Below are the code and all the weights of a small trained network. Each question names an input and a class and asks about switching units off, where a switched-off unit gives its printed mean instead of its output.

import numpy as np


def w(rows, s, z=0):
    codes = np.array(rows[::2]) - 128.0
    scale = np.full(codes.shape[1], s)
    scale[-1] = z or s
    return codes * scale


def f(y):
    return y / 2 * (1 + np.tanh(0.7978845608 * (y + 0.044715 * y**3)))


def log_softmax(a):
    a = a - a.max(-1, keepdims=True)
    return a - np.log(np.exp(a).sum(-1, keepdims=True))


def net(x, mask):
    res = np.array(x, float).reshape(1, 6) / 4 @ E
    y = f(res @ A[0][:, :-1].T + A[0][:, -1])
    res = res + np.where(mask, y, B[0][:, -1]) @ B[0][:, :-1]
    return log_softmax(res[-1] @ U[:, :-1].T + U[:, -1])


A, B = {}, {}
E = w([
[2,80,179,168,148,95],'x0',
[207,149,183,220,153,46],'x1',
[64,159,79,97,221,55],'x2',
[118,80,35,142,42,39],'x3',
[124,127,131,125,129,121],'x4',
[56,251,119,178,75,136],'x5',
],0.0076)
A[0] = w([
[77,47,112,28,91,193,69],'n1',
[164,139,181,252,151,79,15],'n2',
[167,54,122,55,160,122,53],'n3',
[91,219,165,139,100,142,74],'n4',
[140,110,96,103,24,73,119],'n5',
[158,48,152,98,170,122,2],'n6',
[80,217,151,117,72,118,56],'n7',
[151,101,188,127,45,152,68],'n8',
[110,189,104,175,105,130,30],'n9',
[156,128,156,179,135,94,63],'n10',
[63,145,47,87,223,25,112],'n11',
[134,70,135,144,9,205,97],'n12',
[129,25,128,138,207,159,61],'n13',
[107,70,69,172,103,92,114],'n14',
[107,203,117,139,89,125,68],'n15',
[146,70,176,56,134,81,181],'n16',
[120,161,183,150,210,201,37],'n17',
[64,134,118,5,117,171,21],'n18',
[97,180,113,170,114,142,96],'n19',
[194,85,135,208,188,75,77],'n20',
[151,165,171,126,174,205,29],'n21',
[103,224,114,166,87,104,77],'n22',
[132,110,36,151,103,61,36],'n23',
[200,180,206,158,157,12,49],'n24',
[14,80,218,190,124,84,159],'n25',
[108,93,123,125,42,74,60],'n26',
[56,58,177,182,122,143,95],'n27',
[113,103,64,179,73,79,2],'n28',
[245,204,119,78,52,118,168],'n29',
[141,108,187,161,62,177,128],'n30',
[91,186,127,157,93,138,45],'n31',
[108,164,195,147,255,210,65],'n32',
[137,216,11,48,236,108,202],'n33',
],0.0088,0.0039)
B[0] = w([
[90,153,101,141,32,158,199],'n1',
[44,147,119,101,29,147,205],'n2',
[156,67,79,160,105,133,172],'n3',
[169,47,79,119,122,99,183],'n4',
[168,193,158,61,164,103,198],'n5',
[164,47,82,140,98,103,158],'n6',
[185,34,70,138,120,139,180],'n7',
[97,92,191,164,165,60,169],'n8',
[146,91,80,132,88,113,154],'n9',
[83,149,112,113,65,137,157],'n10',
[133,117,222,170,122,104,246],'n11',
[78,137,222,183,136,84,202],'n12',
[183,96,103,154,93,109,171],'n13',
[202,164,154,69,128,127,180],'n14',
[196,79,60,151,96,116,167],'n15',
[161,95,95,156,133,151,183],'n16',
[164,137,142,33,79,72,188],'n17',
[46,145,139,123,2,151,188],'n18',
[166,79,80,147,120,78,162],'n19',
[80,113,80,136,44,165,208],'n20',
[148,155,151,73,129,98,177],'n21',
[140,39,91,134,134,105,195],'n22',
[161,152,179,45,121,114,187],'n23',
[37,143,116,119,56,165,230],'n24',
[194,188,124,175,161,194,237],'n25',
[147,160,158,72,128,107,166],'n26',
[213,221,86,131,188,223,177],'n27',
[147,152,95,71,126,81,170],'n28',
[144,168,121,162,158,202,253],'n29',
[113,106,208,151,166,75,186],'n30',
[168,71,121,137,97,129,158],'n31',
[191,131,151,53,94,66,224],'n32',
[126,156,198,218,132,123,255],'n33',
],0.0082,0.0076)
U = w([
[155,156,148,2,128,86,90],'0',
[150,55,82,130,122,116,104],'1',
[49,156,114,101,76,150,84],'2',
[126,150,134,122,145,129,254],'3',
[110,135,199,164,147,88,88],'4',
[168,198,117,138,155,186,104],'5',
[72,135,105,100,213,123,161],'6',
],0.015,0.016)

Each question gives the input, the list of numbers given to net, and the class t.
The units are the neurons (one row each of A and B). Each row of codes is followed by its name. A weight is (code - 128) times the scale printed after its matrix; where a second scale follows, it is the last column's (A, B and U).
mask holds one flag per neuron, in row order. A switched-off neuron (its flag False) gives its mean, the last column of its row in B, instead of its output. The means were averaged over made-up inputs and are rounded, as every weight is.
A unit's drop is (log p(t) with every unit on - log p(t) with that unit switched off) / (log p(t) with every unit on - log p(t) with every unit switched off).
The circuit of an input: a set's keep is (log p(t) with only the set's units on - log p(t) with every unit switched off) / (log p(t) with every unit on - log p(t) with every unit switched off). Starting from the 12 units with the biggest drops (on a tie, the unit counted first), units are removed one at a time, each time the one whose removal leaves the highest keep (on an exact tie, the one counted first), for as long as the keep stays at least 0.8.
units of the circuit, in order: the units of the circuit, biggest drop first
unit that matters most: the unit with the biggest drop
top k neurons: the k neurons with the biggest drops, biggest first
input [-2,-1,-7,-7,0,-2], class 0: unit that matters most	n17
input [0,5,-4,-5,1,-5], class 0: top 3 neurons	[n32, n17, n33]
input [-4,-1,-4,2,2,1], class 4: units of the circuit, in order	[n12, n27]
input [-2,7,-4,-3,-4,4], class 2: units of the circuit, in order	[n2, n24]
input [-6,-6,-7,1,-5,5], class 4: units of the circuit, in order	[n12, n30]
input [-7,4,1,-5,3,-8], class 1: top 2 neurons	[n6, n3]
input [-8,0,6,5,3,-4], class 5: top 2 neurons	[n29, n33]
input [2,0,-8,-7,3,0], class 4: top 2 neurons	[n30, n12]
input [8,-6,3,0,2,0], class 5: top 2 neurons	[n25, n27]
input [6,6,6,-5,2,2], class 2: top 3 neurons	[n2, n24, n20]
input [-3,5,4,-3,3,-4], class 2: units of the circuit, in order	[n24, n20, n25]
input [3,0,-4,-4,3,1], class 0: units of the circuit, in order	[n33, n32]
input [-2,8,-6,7,0,-3], class 2: units of the circuit, in order	[n24, n2]
input [6,8,-4,1,2,-4], class 2: units of the circuit, in order	[n2, n20]
input [8,4,-5,-2,7,-2], class 5: top neuron	[n27]
input [4,7,2,2,-6,-6], class 2: units of the circuit, in order	[n24, n20]
input [8,0,4,-2,2,-1], class 5: units of the circuit, in order	[n25, n27]
input [6,6,-4,6,-2,7], class 1: units of the circuit, in order	[n22, n7]
input [-5,-2,-8,-2,-2,-5], class 4: units of the circuit, in order	[n12, n8]
input [-8,-8,7,-3,-8,5], class 2: units of the circuit, in order	[n18]
input [4,3,2,8,4,8], class 0: top 2 neurons	[n23, n5]
input [-7,-2,6,5,-2,3], class 5: top 2 neurons	[n33, n29]
input [-8,-6,-1,-2,-6,-8], class 1: top 3 neurons	[n3, n6, n25]
input [7,4,-3,-6,4,5], class 5: top 2 neurons	[n25, n27]
input [7,1,2,0,4,-6], class 5: top 2 neurons	[n25, n27]
